Read these off the matrix that follows. Counting starts at 1.
1) Report the entry at row 3, column 1.
2) Report the entry directly above -259.40.
3) Report the entry directly below the centre entry.
4) Report the entry in the top-left corner.
5) Report the entry directly below -173.75.
6) Report the entry in the top-right corner.
7) Report the entry directly above 73.02.
8) Report the entry at row 2, column 1.
[[-114.08  -60.57 -186.61  -80.43  -57.68 -187.91 -198.87]
 [-152.07  -26.72 -127.80 -207.33  -66.85 -140.28   32.59]
 [ -71.37 -163.26 -104.90  -49.39  -49.08 -158.08 -141.56]
 [ -71.89 -174.89 -120.63 -157.87 -104.25  -87.90 -259.40]
 [-173.75 -184.07  -32.92  -63.52  -37.50 -133.43   -3.99]
 [-146.54 -171.78  167.25 -206.45  -84.64 -134.22  109.32]
 [ -90.46  -48.38  -45.02  -77.98  -93.89 -132.47 -126.52]
 [ -63.23 -117.15  226.93  -67.60 -146.10 -135.15   73.02]
 [ -99.53 -109.06  -14.62 -109.19  -94.94   14.58   57.62]]
1) -71.37
2) -141.56
3) -206.45
4) -114.08
5) -146.54
6) -198.87
7) -126.52
8) -152.07

Read these off the row that follows.
1) Which number is the entry just left of -46?
2) Which number is the entry just left of 11?
3) Which number is the entry just right of 39?
 39  -10  -18  -31  -46   11  -26  -63  -17  -49   73   31
1) -31
2) -46
3) -10

a =
[[ 13 -10 -35  23  40 -17 -17 -29 -42  -8   0]
 [ 48 -17 -10   6  27 -33 -12 -48 -16   2   1]
 [  9   7 -48  29  28  -9 -25 -17 -28  -6  -5]
 [ 43  -9 -24  14  25 -34 -32 -39  -2   3  -4]
 [ 22  -2 -21  -7  58 -17 -14 -23 -19  18 -23]
 [ 18  -6 -48  28  37 -20 -20 -25 -25  -3  -5]]
Rows and columns are numbered from 1.
The bottom-right entry is -5
Report the entry just right of -29.
-42
Report the entry just right of the largest entry.
-17
The top-left entry -> 13
The entry just left of the largest entry is -7
Report the entry in the top-right corner.
0
Report the entry at row 2, column 1.
48
The entry directly below 29 -> 14
Report the entry just right of 48.
-17
Report the entry directly below 6.
29
Report the entry in row 1 and column 3.
-35
The entry directly below 3 -> 18
The entry directly above the largest entry -> 25
The entry in row 3 and column 1 -> 9
Report the bottom-left entry.
18
Report the entry directly below the largest entry.
37
The entry in row 3 and column 3: -48
Report the entry at row 1, column 2.
-10
Report the entry just left of -12.
-33
Report the entry directly above -28.
-16
The entry just left of 14 -> -24
The maximum: 58
The top entry of the column that holds the largest entry: 40

[[-138.3 -134.0   26.7   26.4  213.1  100.2  -94.8 -318.0    2.5  -86.4
  -143.0  -98.4   50.8]
 [ -60.2  -58.6  -30.5  -42.4  -24.6   19.9  -42.7  -27.4  -35.3  -23.3
   -40.3  -34.0   -7.6]
 [  -8.6  -42.8 -101.4  -37.7   15.0  -59.3 -109.3   62.6    2.8  -41.4
   -49.6 -111.4   53.1]
 [  61.0  -39.2  -65.5  -11.2  -41.3  -69.3  -28.0  -50.9  -97.0  -33.0
   -64.7 -141.2   36.8]
 [  13.1   30.7   16.8 -171.6   75.9  -36.8  -93.4   53.4  -41.2   67.0
    21.3 -188.3   11.9]
 [  19.8  -65.1  -53.8   42.5   44.9  -98.3  -72.7  -26.0 -100.3   50.5
    -6.3 -226.3   -6.4]
 [ -97.6   39.6  -27.4  -21.0   75.5   54.5 -149.7  -78.2   15.0   46.0
   -42.0   -5.4   -7.7]
 [-112.6  -59.7   -3.4  -45.5  -25.9   12.7  -71.1   39.1  -48.1  -17.2
   -58.0  -61.2  -30.7]
 [  18.7   27.4  -13.9 -148.3   49.9  -60.9  -99.8   13.1   12.6   87.3
   -42.7 -126.1   30.2]
 [  10.7   51.6    6.8 -167.3   63.9  -60.4 -106.8   34.8   -9.4   85.0
   -14.9 -145.8    4.0]
 [  -8.3  118.3   -4.6 -197.1   54.7 -101.2 -136.1    8.9   51.8  128.9
   -55.9  -68.2  -47.3]
 [  16.6   48.7    2.7 -168.4   57.3  -62.3 -111.2   24.6   -7.8   88.2
   -22.0 -140.2   11.5]
 [ -75.9   39.4  -30.0  -21.8   90.4   72.3 -165.3  -70.1   25.7   42.1
   -35.4  -20.6   -9.8]]
What is the entry just right of the largest entry?
A: 100.2
What is the entry just left of the smallest entry?
A: -94.8
The entry just left of -109.3: -59.3
The entry just right of 42.5 -> 44.9
The entry just right of the centre entry is -78.2
What is the entry just right of 54.5?
A: -149.7
What is the entry just right of -58.0?
A: -61.2
What is the entry just right of -100.3?
A: 50.5
The entry just right of the smallest entry: 2.5

Questions about the matrix below. Counting starts at 1.
1) Which number is the top-left entry?
2) Which number is the largest entry?
3) Which number is the entry at row 2, column 1?
4) Which number is the entry in the top-right corner?
5) Which number is the entry directly below 63?
6) Which number is the entry just right of the largest entry?
7) Which number is the entry directly above the largest entry?
8) Which number is the bottom entry of the column that holds the largest entry?
array([[76, 34, 61, 40, 36, 50, 34, 37, 21, 21, 60, 60, 31, 71],
       [33, 82, 21, 35, 17, 49, 55, 32, 32, 68, 79, 54, 57, 45],
       [43, 59, 46, 55, 42, 46, 54, 46, 43, 63, 51, 42, 49, 39],
       [53, 48, 69, 43, 29, 69, 41, 42, 72, 70, 47, 50, 34, 35]])
1) 76
2) 82
3) 33
4) 71
5) 70
6) 21
7) 34
8) 48

arr = [-29  20  11 -40 -67  46  28]
The entry just left of the centre entry: 11
What is the minimum? -67
The entry just left of 28 is 46

[[574 663 464 534 222 481 553 329]
 [402 386 622 654 408 608 609 559]
 [571 419 476 685 287 224 402 236]
 [691 557 495 627 674 303 292 298]
 [669 512 495 703 231 467 573 293]
 [484 345 629 746 687 585 435 667]
 [249 692 462 389 228 523 440 649]
 [637  65 490 531 720 509 771 869]]
Indices start at 1.
The entry in row 2 and column 1: 402
Give the entry in row 1 and column 2.
A: 663
The entry in the bottom-left corner is 637
The entry directly below 236 -> 298
Give the entry in row 3 and column 1.
A: 571
Give the bottom-right entry.
A: 869
Give the top-left entry.
A: 574
Give the entry directly below 691.
A: 669
Give the entry just right of 467.
A: 573
The entry directly above the largest entry: 649
Give the entry in row 1 and column 3.
A: 464
The entry just left of 523 -> 228
The entry at row 3, column 2 -> 419
The entry just left of 746 is 629
The entry just right of 408 -> 608
Give the entry just left of 490.
A: 65
Give the entry just right of 228.
A: 523
The entry just left of 869 is 771
Give the entry directly above the smallest entry.
A: 692
Give the entry in row 2 and column 2.
A: 386
The entry just right of 553: 329
Give the entry directly below 573.
A: 435
The entry just right of 287: 224
